(in the rows, 128 means zero)
Each row of numbers belongs to one of the nodes below and depends on some of the facts about them. Some rows are named. Which node is each other row?

Facts:
k743 ε 179; k395 ε 179; k981 ε 179; k122 ε 219; k960 ε 92; k812 ε 410; k956 ε 179; k502 ε 179; k875 ε 179
k46 ε 410; k747 ε 410; k156 ε 410; k801 ε 92; k762 ε 410; k97 ε 219; k50 ε 219; k98 ε 410; k954 ε 179
k308 ε 92; k528 ε 219; k134 ε 92; k347 ε 410; k68 ε 410; k667 ε 410; k581 ε 219; k71 ε 219; k464 ε 410
k803 ε 179; k907 ε 219; k267 ε 92; k898 ε 179; k63 ε 410; k607 ε 92; k137 ε 179; k82 ε 219; k283 ε 219
k200 ε 179; k598 ε 219; k406 ε 179; k6 ε 92; k36 ε 219; k67 ε 410; k749 ε 179; k871 ε 92; k434 ε 92
k906 ε 92; k708 ε 179; k222 ε 410; k295 ε 92; k448 ε 219; k291 ε 92; k914 ε 92; k761 ε 410; k437 ε 92
k473 ε 92; k370 ε 179; k669 ε 179; k241 ε 179; k887 ε 179; k389 ε 92; k923 ε 92; k65 ε 219; k497 ε 92
k487 ε 219; k896 ε 92; k198 ε 219; k946 ε 92; k252 ε 219; k983 ε 92; k214 ε 92; k510 ε 410; k759 ε 410
k83 ε 219; k936 ε 92; k420 ε 410; k352 ε 179; k699 ε 92; k10 ε 179; k930 ε 219; k445 ε 410; k697 ε 92
k196 ε 92; k582 ε 410; k269 ε 92; k555 ε 410; k327 ε 219; k633 ε 410; k610 ε 410; k367 ε 92; k913 ε 179
k471 ε 92; k600 ε 410; k740 ε 410; k312 ε 410; k847 ε 219; k109 ε 92; k863 ε 410; k21 ε 219; k881 ε 219
k436 ε 219; k366 ε 179; k179 ε 219; k735 ε 410; k958 ε 219; k888 ε 92; k84 ε 179; k927 ε 92; k955 ε 219
k568 ε 219; k861 ε 410; k466 ε 92; k705 ε 179; k713 ε 92; k864 ε 410; k383 ε 410; k612 ε 179; k769 ε 92
k934 ε 92; k790 ε 219; k575 ε 219; k901 ε 92; k123 ε 92; k596 ε 92; k338 ε 92; k819 ε 92; k486 ε 92
k656 ε 219; k938 ε 92; k232 ε 92; k236 ε 219; k830 ε 410; k637 ε 179; k525 ε 219; k572 ε 179; k48 ε 219
k76 ε 179; k56 ε 410; k904 ε 219; k987 ε 219; k452 ε 410; k873 ε 219; k18 ε 92; k155 ε 92; k166 ε 219
k940 ε 179; k375 ε 219; k848 ε 410; k982 ε 92; k659 ε 410; k692 ε 410; k657 ε 410; k195 ε 92; k651 ε 92
k645 ε 92; k192 ε 92; k870 ε 92; k218 ε 179; k500 ε 179; k227 ε 179; k988 ε 179; k399 ε 92; k386 ε 219
k876 ε 410; k15 ε 92; k882 ε 179; k336 ε 92; k684 ε 410; k5 ε 219; k296 ε 92; k793 ε 410; k743 ζ k83
k743 ζ k575; k395 ζ k988; k981 ζ k46; k122 ζ k906; k956 ζ k386; k502 ζ k575; k875 ζ k366; k875 ζ k296; k46 ζ k83
k747 ζ k568; k156 ζ k656; k801 ζ k452; k801 ζ k790; k762 ζ k882; k50 ζ k420; k98 ζ k500; k98 ζ k502; k954 ζ k645
k528 ζ k812; k134 ζ k888; k347 ζ k291; k347 ζ k871; k68 ζ k134; k667 ζ k420; k71 ζ k83; k803 ζ k84; k267 ζ k528
k607 ζ k528; k82 ζ k155; k82 ζ k83; k82 ζ k327; k283 ζ k930; k283 ζ k366; k200 ζ k864; k598 ζ k955; k598 ζ k83
k406 ζ k123; k406 ζ k510; k6 ζ k222; k36 ζ k743; k36 ζ k598; k749 ζ k906; k749 ζ k283; k434 ζ k352; k708 ζ k395
k708 ζ k83; k295 ζ k83; k295 ζ k48; k291 ζ k83; k914 ζ k82; k761 ζ k269; k437 ζ k637; k437 ζ k699; k473 ζ k63
k669 ζ k955; k669 ζ k84; k887 ζ k801; k887 ζ k555; k389 ζ k386; k389 ζ k575; k389 ζ k466; k923 ζ k109; k923 ζ k269
k497 ζ k487; k487 ζ k84; k487 ζ k366; k487 ζ k122; k896 ζ k83; k198 ζ k956; k198 ζ k955; k946 ζ k983; k252 ζ k366
k983 ζ k84; k214 ζ k83; k510 ζ k83; k759 ζ k987; k759 ζ k366; k759 ζ k882; k759 ζ k598; k420 ζ k988; k420 ζ k487
k352 ζ k84; k352 ζ k366; k10 ζ k960; k10 ζ k71; k445 ζ k743; k445 ζ k847; k697 ζ k436; k697 ζ k946; k697 ζ k762
k196 ζ k713; k582 ζ k109; k582 ζ k399; k582 ζ k232; k555 ζ k195; k555 ζ k913; k633 ζ k466; k610 ζ k988; k367 ζ k366
k367 ζ k983; k913 ζ k84; k471 ζ k983; k740 ζ k906; k312 ζ k913; k863 ζ k352; k21 ζ k988; k366 ζ k83; k735 ζ k84
k958 ζ k983; k958 ζ k291; k861 ζ k812; k466 ζ k83; k864 ζ k370; k612 ζ k988; k934 ζ k466; k790 ζ k864; k901 ζ k896
k596 ζ k71; k596 ζ k645; k338 ζ k656; k338 ζ k84; k819 ζ k83; k486 ζ k291; k656 ζ k982; k656 ζ k871; k938 ζ k987
k232 ζ k819; k236 ζ k906; k236 ζ k954; k830 ζ k367; k637 ζ k487; k525 ζ k83; k48 ζ k819; k76 ζ k82; k56 ζ k801
k987 ζ k955; k987 ζ k83; k873 ζ k848; k18 ζ k906; k18 ζ k84; k18 ζ k448; k18 ζ k819; k166 ζ k987; k166 ζ k871
k940 ζ k366; k375 ζ k84; k375 ζ k645; k659 ζ k437; k692 ζ k572; k692 ζ k336; k195 ζ k123; k870 ζ k882; k218 ζ k510
k227 ζ k819; k988 ζ k84; k988 ζ k645; k386 ζ k466; k386 ζ k882; k15 ζ k983; k15 ζ k464; k882 ζ k819; k336 ζ k84
k336 ζ k861; k684 ζ k179; k5 ζ k471; k296 ζ k871; k793 ζ k555; k793 ζ k83; k743 α c; k395 α e; k981 α b
k122 α c; k960 α b; k812 α e; k956 α c; k502 α a; k875 α g; k46 α b; k747 α e; k156 α c
k801 α f; k762 α g; k97 α g; k50 α f; k98 α c; k954 α a; k308 α e; k528 α d; k134 α f
k347 α a; k68 α a; k667 α d; k581 α a; k71 α g; k464 α e; k803 α a; k907 α d; k267 α b
k898 α d; k63 α g; k607 α d; k137 α d; k82 α a; k283 α a; k200 α e; k598 α d; k406 α a
k6 α f; k36 α c; k67 α a; k749 α d; k871 α e; k434 α e; k906 α c; k708 α b; k222 α d
k295 α c; k448 α d; k291 α g; k914 α a; k761 α c; k437 α g; k473 α c; k370 α c; k669 α b
k241 α a; k887 α b; k389 α c; k923 α b; k65 α c; k497 α f; k487 α e; k896 α f; k198 α c
k946 α e; k252 α c; k983 α e; k214 α b; k510 α b; k759 α g; k83 α c; k936 α g; k420 α c
k352 α a; k699 α d; k10 α c; k930 α f; k445 α g; k697 α a; k196 α c; k582 α d; k269 α g
k555 α g; k327 α a; k633 α g; k610 α b; k367 α f; k913 α f; k471 α b; k600 α g; k740 α e
k312 α d; k847 α b; k109 α e; k863 α d; k21 α a; k881 α c; k436 α f; k366 α a; k179 α c
k735 α f; k958 α b; k888 α c; k84 α a; k927 α g; k955 α d; k568 α b; k861 α a; k466 α c
k705 α f; k713 α a; k864 α f; k383 α b; k612 α b; k769 α e; k934 α d; k790 α c; k575 α a
k901 α g; k123 α d; k596 α e; k338 α f; k819 α a; k486 α g; k656 α c; k938 α g; k232 α g
k236 α e; k830 α f; k637 α f; k525 α d; k572 α g; k48 α b; k76 α g; k56 α d; k904 α g
k987 α e; k452 α a; k873 α b; k18 α a; k155 α c; k166 α b; k940 α f; k375 α a; k848 α c
k982 α d; k659 α a; k692 α f; k657 α f; k195 α e; k651 α b; k645 α d; k192 α g; k870 α e
k218 α c; k500 α a; k227 α b; k988 α g; k399 α e; k386 α f; k876 α c; k15 α g; k882 α c
k336 α b; k684 α f; k5 α g; k296 α b; k793 α c

Known rows:
k870: [141 107 160  48 141 105 162 172  96 175  87 144 128 162 128 142 105  96
 131  66 112 147  66 121 107 126 115 119 125 116 146 108 143 175 136 136
 160 112 125 142 153  92]
k386: [140 104 117  78 144  95 167 181 106 147  73  92 113 131  83 130  57 115
 119  81 126 131 136 153  72  95  84 154  96 128 121 148 156 163 116 117
 138  70 120  90 132  79]
k389: [141 117 159  63 130 109 148 167  97 164  80 137 137 156 128 137 110 113
 131  50 119 155  74 124 101 112 111 110 128 116 142 106 145 177 142 139
 153 123 128 149 138  94]
k383: [144 126 137  77 142 112 152 190 112 120 109  85 114 124 140 136 102 126
 161  68 116 146 115 176  87 101 132 153 105 123  81 169 142 151 115  89
 149  69 125 131 102 111]
k699: [148  95 171  51 139  95 143 186  82 172 102 129 130 157 134 117 125  98
 139  68 108 130  80 134  91 132 135 120 125 120 131 103 129 153 144 138
 183 118 120 170 140  93]
k241: [151 137 153  93 133  86 150 186 106 135 100  73 132 120 147 150 106 152
 159  60 122 123 133 202  90 102 126 134 135 115 132 139 140 173 125 105
 139  63 125 134 108 114]
k940: [142 113 131  92 153  76 158 155  85 135 114  91 113 173 135 163  78 134
 163  72 131 125 125 162  75 114 103 111 125 120 111 130 173 175 119  96
 132  61  99 106 109  99]
k327: [133 130 145  85 124 101 148 203 111 130  62  65 123  99 110 121  96 137
 135  71 133 122 158 190  74  79 106 157 120 130 125 149 131 159 127 116
 166  88 112 112 124  94]
k21: [128 154 146  86 147 101 147 173 105 154  58  53 130  95  92 129  64 153
 116  63 134 137 136 180  95  70  90 139 113 138 109 151 131 167 148 113
 157  97 130 102 126  89]
k166: [133 125 130  82 147  95 153 182 108 137  65  84 116 127 102 129  71 130
 111  72 131 134 138 169  79  84  89 146 110 142 109 150 152 165 122 109
 159  83 107  94 136  86]
k367: [125 105 153  65 126 104 153 154  72 143  89 139 121 189 130 150 112 107
 161  58 135 149  90 104  78 115 105  94 129 112 132  95 166 174 136 133
 158 129  95 132 134  85]
k881: [138 113 134  78 142  92 146 196 103 133  73  78 115 113 105 113  90 127
 128  77 124 120 154 181  68  90 109 157 109 135 109 145 138 151 121 117
 170  78 109 114 130  89]
k876: [145 121 140  80 140 111 152 193 109 126 113  79 117 128 136 134 100 122
 165  68 114 141 114 174  87 103 132 154 104 125  83 170 142 149 119  90
 151  70 124 132  98 109]
k295: [140 100 152  57 138 106 136 162 121 164  77 142 139 144 135 128 108 103
 134  60 111 156  81 125  99 107 107  98 155 124 137 103 137 181 149 135
 147 128 118 150 117 103]
k236: [133 113 133  68 161  88 162 186 102 156  76  82 109 132  97 130  63 115
 115  89 124 122 130 166  86 100  93 151 107 144 108 151 145 160 125 109
 170  76 107  91 144  83]
k312: [145 117 143  77 163 102 165 187 105 160 119  79 121 154 128 139  69 102
 155  75 106 132  90 159 106 108 116 142 104 147  79 179 155 146 133  81
 159  64 117 122 107  98]
k232: [139 109 164  49 121 117 183 185 111 187  77 137 142 140 117 148  99  83
 155  70 110 139  70 124 117 120 110 129 133 103 181 113 132 181 145 143
 138 105 138 142 142  92]
k930: [136  98 125  73 142  90 151 185  92 129  82  81 105 118  94 117  85 123
 138  89 129 120 158 168  54  98 107 154 100 122 105 137 139 149 117 119
 160  76 109 109 125  84]
k735: [121 130 121  75 168 117 172 147  97 134 101  95 118 133 115 147  75 100
 201  73 104 136 116 150 103  85 117 129 102 129  76 162 159 139 135  96
 139  46 116 121 103 100]
k555: [131 127 150  74 144 112 178 186 107 154 111  63 120 133 121 160  68 113
 178  83 124 138  98 160 108 105 110 144 115 124 100 176 141 164 138  81
 142  77 123 106  98 102]
k6: [137 104 151  57 135 107 150 154  85 159  88 139 127 156 116 138 107 110
 146  60 121 154  83 113  87 119 113 106 120 103 134  95 144 172 141 143
 145 119 128 147 133  90]

Which node is each row?
No name comes twice in this set of rows, the named rows included.
[125 120 133  88 141  93 152 184  98 133  67  79 114 151 110 132  75 124
 130  72 138 124 145 163  72  82  84 136 119 150 108 150 166 164 124 105
 171  90  83  87 130  83] | k252
[138 128 174  64 108 115 142 184  97 147  75 120 141 128 141 132 140 124
 154  48 125 148  97 147  94 106 130 119 138 104 152 104 126 173 144 142
 162 130 128 163 131 103] | k713
[130 133 123  81 180  86 169 129  87 148  97 103 124 139 121 154  76 115
 192  70 101 113 132 168 103  92 113 108 122 125 110 128 162 153 137 113
 131  26 115 126 119 101] | k913
[136 124 132  85 145  94 154 185 104 147  68  79 119 130  98 128  67 129
 113  72 130 129 136 167  80  86  89 147 106 143 111 152 153 164 125 111
 160  83 112  96 134  84] | k790
[141  83 128  70 169  78 140 188 133 167  79  83 119 128 105 106  54  96
 110 100 110 117 132 165  80  94  83 131 144 165 100 151 138 158 141 101
 166  87  89 102 107  92] | k525
[135 123 150  74 141 111 177 191 112 154 112  63 120 133 123 159  67 112
 174  84 125 140  96 160 107 108 108 147 115 122 103 177 140 167 136  81
 139  79 124 105  96 102] | k633
[138 121 142  99 141  82 138 169 134 134  91  81 132 146 160 158  85 137
 159  68 128 131 131 183  90  90  91  97 181 140 124 140 158 194 137  87
 128  86  83 108  79 120] | k366
[138 124 147  76 135 115 188 197 115 156 110  72 123 136 121 161  66 105
 172  81 122 138  93 158 110 110 108 156 109 120 116 182 146 168 128  84
 133  69 129 103 104 100] | k762
[129 127 128  83 147  96 154 180 105 134  63  87 115 133 105 131  72 127
 120  72 131 131 142 167  78  81  88 142 114 145 108 149 157 163 121 108
 163  82  98  93 136  86] | k958
[144 107 129  74 144 108 157 181 101 124 121  84 109 129 124 137  92 119
 174  79 117 142 119 162  75 111 130 151  96 112  79 161 142 147 117  93
 139  65 127 128  94 104] | k657
[134 124 132  84 146  96 157 185 104 145  67  82 120 129  98 127  69 124
 119  71 127 127 138 167  82  84  90 148 107 144 115 152 155 161 126 112
 160  79 109  97 136  84] | k122
[115 155 138  86 148 109 161 169 108 144  45  73 133 100  99 130  75 125
 153  64 122 121 152 180 102  56  93 136 123 146 121 150 145 155 146 118
 164  73 108 104 132  90] | k375
[132 155 147  89 151  94 159 161 100 135  85  84 137 112 146 149 110 133
 197  58 106 108 146 203 108  80 131 122 140 123 128 134 144 155 139 113
 148  39 113 143 115 115] | k84
[151 121 142  76 169  72 161 169  97 160 116  87 116 155 135 158  73 131
 137  78 116 124 105 177 100 124 111 126 123 128 114 140 152 174 123  97
 144  54 120 113 126 104] | k200
[159 128 127  87 154  89 169 174 123 151  94 110 131 138 136 154  77 125
 136  61 104 132 111 182 105 106 110 137 122 124 138 144 161 178 112 107
 117  35 132 121 126 108] | k227

The same nodes again, as new rows of numbers:
Known rows:
k352: [166 147  95 121 168 137  85 134 114 165 142  95 157]
k48: [137 158 182 135 141 119 166 116 168 156 191 157 163]
k383: [146 129 184 112 158  95  88 114 120 101 119 101 122]
k958: [134 139 165 136 122 116 119 131 193 157 168 152 191]
k466: [ 78 137 149 123 168 190 194 131 124 130 156  94 101]
k65: [ 72 143 194 174 120 153 138 105 149 134 111 165 140]
k36: [ 62 154 184 128 126 148 186 116 187 153 142 132 179]
k83: [ 95 182 202 159 169 173 212  61 149 186 185 148  61]
k871: [135 138 110 133 164 133 132 145  99 177 196 131  83]
k109: [144 137 137 137 119 121 130 181  80 140 173 123  99]
k940: [133 145 115  84 153 155  89 140 133 153 144  87 160]
k657: [127 127 188 116 157  91  87 116 108 120 114 104 137]
k801: [125 117 151 137 125 141 129 151  92 110 143 130 145]
k864: [133 123 195 124 154  90  82 113  99 109 117  99 123]
k50: [122 136 158 165 121 124  96 113 181 166 155 162 177]
k692: [151  75 131 133 154  70  88 107 170 150  83  99 153]
k913: [149 115 105 121 160 141 101 105 113 140 128 105 126]
k555: [106 144 187  95 162 115 107 111 136 132  84  97 116]
k5: [ 81 126 178 147 113 137 127 116 177 163 137 160 161]
k445: [ 85 124 174  76 168 105 142 121 155 137  86  86 161]
k901: [ 96 131 135 104 136 162 164 159 149 130 140 106 150]

Name these rows:
No name comes twice in this set of rows, the named rows included.
[ 84 125 173  99 186 121 148 108 159 149  71  75 161] | k793
[118 133 105 108 142 112 148 182 123 153 158 125 157] | k870
[139 130 108 139 143 132 102 158 111 181 188 126  91] | k983
[137 154 192 131 136 110 162 110 151 144 187 168 145] | k847
[ 74 152 191 171 115 168 126 105 186 157 144 131 135] | k656
[129 142  99  96 131 124  95 144 125 160 153  88 124] | k395
[ 91 134 162  74 172 116 125 127 192 147  89  58 164] | k759
[119 161 141 158 124 107  83 135 176 194 182 153 139] | k487
[ 65 117 190 105 164 110 131 108 146 124  70  80 159] | k98
[119 186 164 124 131  82 150 145 161 179 196 154 133] | k987
[140 122 185 166 120  99 138 113 131 127 168 175 130] | k568
[150 138 131 120 153 130 147 176 109 121 172  98 185] | k914
[158 112 131 151 163 180 124 119 110 181 161 134  89] | k645
[107 157 156  96 150 188 156 104 110 150 124  69 104] | k882

